Below are the code and all the weights of a small trained network. Each question names an input and a class and asks about switching units off, where a switched-off unit gives its printed mean instead of its output.

import numpy as np


def w(rows, s, z=0):
    codes = np.array(rows[::2]) - 128.0
    scale = np.full(codes.shape[1], s)
    scale[-1] = z or s
    return codes * scale


def f(y):
    return y / 2 * (1 + np.tanh(0.7978845608 * (y + 0.044715 * y**3)))


def log_softmax(a):
    a = a - a.max(-1, keepdims=True)
    return a - np.log(np.exp(a).sum(-1, keepdims=True))


def net(x, mask):
    res = np.array(x, float).reshape(1, 5) / 4 @ E
    y = f(res @ A[0][:, :-1].T + A[0][:, -1])
    res = res + np.where(mask, y, B[0][:, -1]) @ B[0][:, :-1]
    return log_softmax(res[-1] @ U[:, :-1].T + U[:, -1])


A, B = {}, {}
E = w([
[131,143,156,140,98,122,139],'x0',
[209,101,92,137,25,252,64],'x1',
[187,65,253,177,201,96,29],'x2',
[143,159,156,142,83,102,132],'x3',
[2,80,117,54,40,110,65],'x4',
],0.0091)
A[0] = w([
[104,98,109,126,70,155,85,111],'N0',
[123,144,129,129,120,128,137,137],'N1',
[131,112,194,136,152,129,5,96],'N2',
[80,130,90,117,47,176,139,105],'N3',
[191,105,120,129,107,177,98,26],'N4',
[110,162,71,121,101,137,214,241],'N5',
[114,101,147,145,122,143,118,87],'N6',
[123,129,72,117,82,174,147,100],'N7',
[133,106,171,127,129,130,62,9],'N8',
[56,144,131,117,158,50,170,2],'N9',
[147,119,158,142,169,96,128,155],'N10',
[125,98,95,143,101,126,146,113],'N11',
[142,136,159,166,163,165,129,118],'N12',
[133,87,129,112,134,138,142,119],'N13',
[134,108,109,149,120,107,130,115],'N14',
[55,102,146,109,107,97,71,14],'N15',
[179,124,134,115,112,172,102,113],'N16',
[123,126,156,133,162,94,127,126],'N17',
[119,181,64,116,117,130,231,13],'N18',
[39,152,144,118,170,50,180,101],'N19',
[130,97,175,138,133,126,60,77],'N20',
[107,170,100,129,126,149,205,120],'N21',
[178,151,105,152,143,152,161,204],'N22',
[58,138,149,129,166,67,180,241],'N23',
[152,107,157,122,147,108,141,135],'N24',
[243,170,95,150,164,158,204,70],'N25',
[140,122,146,133,174,111,181,100],'N26',
[188,134,146,151,159,81,135,140],'N27',
[127,141,183,134,218,67,132,136],'N28',
[143,150,139,114,137,164,111,102],'N29',
],0.015,0.009)
B[0] = w([
[124,164,136,131,122,191,123,193],'N0',
[96,97,90,88,185,148,134,134],'N1',
[143,67,111,128,105,60,137,239],'N2',
[122,170,134,126,159,212,93,209],'N3',
[151,98,126,124,147,33,156,175],'N4',
[108,54,104,143,60,174,111,235],'N5',
[148,136,108,119,121,114,106,135],'N6',
[114,177,142,131,115,179,131,186],'N7',
[120,85,68,133,137,186,99,164],'N8',
[127,74,111,130,67,216,77,189],'N9',
[125,189,148,143,105,155,156,196],'N10',
[137,144,130,116,122,141,128,142],'N11',
[130,169,122,140,162,136,138,172],'N12',
[158,159,173,128,60,103,112,131],'N13',
[113,137,116,128,125,119,146,125],'N14',
[152,87,123,133,126,44,175,178],'N15',
[111,94,115,118,111,86,137,180],'N16',
[140,173,126,123,148,135,119,175],'N17',
[153,166,162,118,193,5,164,190],'N18',
[128,28,74,140,62,113,122,229],'N19',
[115,59,107,123,121,104,126,190],'N20',
[150,95,128,122,129,72,122,184],'N21',
[120,94,169,138,143,55,146,202],'N22',
[160,114,148,120,212,28,152,250],'N23',
[140,151,146,115,121,142,132,164],'N24',
[130,19,68,125,83,118,92,222],'N25',
[149,176,150,112,144,126,119,174],'N26',
[111,178,149,114,153,154,142,200],'N27',
[107,212,164,126,153,175,137,244],'N28',
[123,109,108,118,164,115,135,138],'N29',
],0.019,0.016)
U = w([
[191,145,114,154,151,61,178,138],'0',
[163,120,64,149,93,120,86,255],'1',
[146,253,149,142,162,164,131,20],'2',
],0.013,0.00091)

Each question gives the input, the list of numbers given to net, and the class t.
The units are the neurons (one row each of A and B). Each row of codes is followed by its name. A weight is (code - 128) times the scale printed after its matrix; where a second scale follows, it is the last column's (A, B and U).
mask holds one flag per neuron, in row order. A switched-off neuron (its flag False) gives its mean, the last column of its row in B, instead of its output. The means were averaged over made-up inputs and are rounded, as every weight is.
A unit's drop is (log p(t) with every unit on - log p(t) with that unit switched off) / (log p(t) with every unit on - log p(t) with every unit switched off).
The circuit of an input: a set's keep is (log p(t) with only the set's units on - log p(t) with every unit switched off) / (log p(t) with every unit on - log p(t) with every unit switched off). Starting from the 12 units with the biggest drops (on a tie, the unit counted first), units are removed one at a time, each time the one whose removal leaves the highest keep (on an exact tie, the one counted first), for as long as the keep stays at least 0.8.
circuit, biggest first: the units of the circuit, biggest drop first
most important unit: the unit with the biggest drop
k most important neurons: the k neurons with the biggest drops, biggest first
drop of u: that unit's drop, to one decimal
input [3,4,3,-7,-1], class 0: 4 most important neurons : (N5; N9; N19; N25)
input [-1,-5,-8,-4,4], class 1: 3 most important neurons : (N5; N9; N19)
input [-4,-4,-7,-3,1], class 1: 4 most important neurons : (N5; N9; N19; N15)
input [-8,-8,-7,-1,7], class 1: 3 most important neurons : (N9; N19; N5)
input [-1,-3,4,-4,0], class 2: circuit, biggest first : (N28; N25)
input [-6,-6,-6,-8,3], class 1: most important unit : N9
input [-4,0,7,1,7], class 0: 3 most important neurons : (N15; N5; N9)
input [2,5,-5,1,-7], class 1: 2 most important neurons : (N25; N5)
input [7,-1,-1,-3,1], class 1: 4 most important neurons : (N18; N22; N15; N4)
input [4,8,3,0,-5], class 0: 3 most important neurons : (N4; N5; N22)
input [-1,2,-4,2,-6], class 1: 2 most important neurons : (N25; N23)
input [8,-7,-5,4,2], class 1: 2 most important neurons : (N9; N19)
input [-2,5,1,-1,-1], class 0: drop of N4 : 1.0
input [7,-3,1,-6,-2], class 2: most important unit : N2
input [4,5,-7,-5,-8], class 1: drop of N23 : 1.7
input [0,2,-1,4,2], class 2: drop of N2 : 0.2
input [-7,1,-6,-5,-8], class 1: drop of N7 : 0.1
